Here is a tiny trained network, its code and every weight. The questions are about switching its units off for an input and a class, where a switched-off unit gives its printed mean instead of its output.

import numpy as np


def w(rows, s, z=0):
    codes = np.array(rows[::2]) - 128.0
    scale = np.full(codes.shape[1], s)
    scale[-1] = z or s
    return codes * scale


def f(y):
    return np.maximum(y, 0)


def log_softmax(a):
    a = a - a.max(-1, keepdims=True)
    return a - np.log(np.exp(a).sum(-1, keepdims=True))


def net(x, mask):
    res = np.array(x, float).reshape(1, 6) / 4 @ E
    y = f(res @ A[0][:, :-1].T + A[0][:, -1])
    res = res + np.where(mask, y, B[0][:, -1]) @ B[0][:, :-1]
    return log_softmax(res[-1] @ U[:, :-1].T + U[:, -1])


A, B = {}, {}
E = w([
[98,159,77,18,92,46,214,115],'x0',
[52,40,97,61,192,206,131,150],'x1',
[131,132,138,129,150,125,143,118],'x2',
[132,122,134,123,131,126,127,127],'x3',
[210,39,7,169,136,134,179,137],'x4',
[84,27,212,174,65,111,236,164],'x5',
],0.011)
A[0] = w([
[131,161,111,143,154,146,137,145,31],'N1',
[141,120,151,131,151,123,167,153,5],'N2',
[110,71,214,180,109,103,201,182,93],'N3',
[162,95,85,156,116,90,119,128,50],'N4',
[141,128,131,133,125,110,118,121,91],'N5',
[116,90,127,157,89,127,171,146,75],'N6',
[223,73,7,163,133,125,184,137,43],'N7',
[109,146,95,72,82,82,155,118,105],'N8',
[121,121,83,90,115,72,173,111,74],'N9',
[163,137,145,135,109,92,115,150,1],'N10',
[103,153,101,126,141,74,160,146,77],'N11',
[163,145,111,58,116,69,166,149,92],'N12',
[146,155,103,132,122,90,72,97,123],'N13',
[203,180,145,172,73,88,139,98,49],'N14',
[163,121,156,183,119,140,89,126,68],'N15',
[49,193,229,87,99,109,79,116,79],'N16',
[118,118,118,113,156,82,115,128,69],'N17',
[197,186,158,181,61,58,124,117,59],'N18',
[121,86,124,75,159,169,120,149,73],'N19',
[152,118,172,212,137,185,77,140,92],'N20',
[144,101,132,120,120,112,122,153,19],'N21',
[93,148,88,86,100,80,173,105,96],'N22',
[134,99,190,162,75,115,196,140,105],'N23',
[123,98,157,149,137,95,159,114,47],'N24',
[103,107,104,76,158,128,131,177,82],'N25',
[129,136,117,119,137,130,132,188,47],'N26',
[104,99,123,137,146,173,104,155,55],'N27',
[195,170,82,82,170,139,53,95,89],'N28',
[42,124,134,109,142,169,115,127,82],'N29',
[146,184,86,115,175,134,106,118,131],'N30',
[156,97,146,220,181,151,85,150,79],'N31',
[179,189,73,84,179,155,84,92,97],'N32',
[160,122,145,119,125,145,119,153,28],'N33',
[78,92,85,103,167,181,129,124,32],'N34',
],0.014,0.006)
B[0] = w([
[112,133,119,95,118,115,125,123,138],'N1',
[107,131,98,137,133,156,98,143,139],'N2',
[95,135,105,68,56,84,74,182,231],'N3',
[136,124,131,139,194,87,100,129,166],'N4',
[121,161,139,143,132,146,156,143,136],'N5',
[77,149,136,104,93,80,85,151,179],'N6',
[219,207,70,200,203,1,65,124,251],'N7',
[141,132,211,117,111,196,103,54,192],'N8',
[160,168,167,95,121,178,119,92,185],'N9',
[107,94,97,148,152,141,148,134,143],'N10',
[129,100,135,133,115,164,99,97,161],'N11',
[143,122,188,112,116,179,120,66,189],'N12',
[104,112,127,126,88,120,148,189,179],'N13',
[87,61,98,203,182,181,249,147,198],'N14',
[141,132,141,110,110,162,144,79,171],'N15',
[244,195,42,184,240,35,36,123,233],'N16',
[127,137,151,132,118,155,122,132,137],'N17',
[52,48,68,175,193,159,244,134,212],'N18',
[78,92,78,205,165,182,193,155,179],'N19',
[167,150,206,45,106,195,121,36,210],'N20',
[142,163,129,149,133,135,121,154,132],'N21',
[161,152,217,94,69,207,116,56,193],'N22',
[75,126,100,92,57,97,120,202,209],'N23',
[127,115,120,94,112,109,135,150,156],'N24',
[122,105,118,155,143,157,209,121,168],'N25',
[114,158,109,111,144,134,140,119,130],'N26',
[119,145,168,164,136,178,168,114,169],'N27',
[90,115,124,62,59,107,102,190,230],'N28',
[120,81,93,188,176,110,193,129,179],'N29',
[107,125,147,114,75,123,124,170,198],'N30',
[175,152,213,97,93,191,108,49,210],'N31',
[85,105,131,76,83,126,88,199,229],'N32',
[156,129,126,136,129,174,118,139,131],'N33',
[60,49,115,177,162,120,202,125,187],'N34',
],0.0094,0.02)
U = w([
[88,152,134,102,54,135,96,244,124],'0',
[153,170,180,121,111,215,122,2,112],'1',
[190,195,105,191,229,71,79,131,70],'2',
[76,106,118,190,189,183,228,148,254],'3',
],0.0091,0.00067)

Each question gives the input, the list of numbers given to net, and the class t.
The units are the neurons (one row each of A and B). Each row of codes is followed by its name. A weight is (code - 128) times the scale printed after its matrix; where a second scale follows, it is the last column's (A, B and U).
mask holds one flag per neuron, in row order. A switched-off neuron (its flag False) gives its mean, the last column of its row in B, instead of its output. The means were averaged over made-up inputs and are rounded, as every weight is.
A unit's drop is (log p(t) with every unit on - log p(t) with that unit switched off) / (log p(t) with every unit on - log p(t) with every unit switched off).
The circuit of an input: a set's keep is (log p(t) with only the set's units on - log p(t) with every unit switched off) / (log p(t) with every unit on - log p(t) with every unit switched off). Starting from the 12 units with the biggest drops (on a tie, the unit counted first), units are removed one at a time, each time the one whose removal leaves the highest keep (on an exact tie, the one counted first), for as long as the keep stays at least 0.8.
circuit, biggest first: the units of the circuit, biggest drop first
top k neurons: the k neurons with the biggest drops, biggest first
drop of u: that unit's drop, to one decimal
input [-6,4,7,8,7,1], class 2: circuit, biggest first => (N7)
input [-6,-8,3,-1,2,1], class 3: top 2 neurons => (N18, N14)
input [-4,-2,-3,-5,-5,-1], class 2: top 2 neurons => (N16, N22)
input [-5,-5,4,-6,-8,7], class 2: top 3 neurons => (N16, N28, N32)
input [-5,-6,-2,-5,5,3], class 3: top 3 neurons => (N18, N14, N16)
input [7,-7,6,2,-5,-3], class 1: top 3 neurons => (N22, N8, N12)
input [-6,6,-4,1,-3,5], class 1: top 4 neurons => (N20, N31, N18, N14)
input [-4,4,7,5,0,3], class 1: top 4 neurons => (N18, N14, N31, N20)
input [4,3,2,1,5,6], class 0: top 2 neurons => (N16, N3)
input [4,4,-5,8,-5,2], class 2: top 3 neurons => (N16, N20, N31)
input [0,-8,-5,-3,-6,3], class 3: top 3 neurons => (N18, N14, N7)
input [-7,5,0,-6,2,7], class 0: top 3 neurons => (N3, N23, N6)
input [3,-3,0,5,7,-8], class 0: top 2 neurons => (N28, N32)
input [6,5,-4,-6,-8,-6], class 2: circuit, biggest first => (N16)
input [-4,4,-7,5,6,4], class 2: drop of N7 => 1.1
input [3,-1,-6,5,2,-8], class 0: drop of N29 => 0.0
input [-8,7,-1,-3,0,-1], class 1: drop of N31 => 1.8
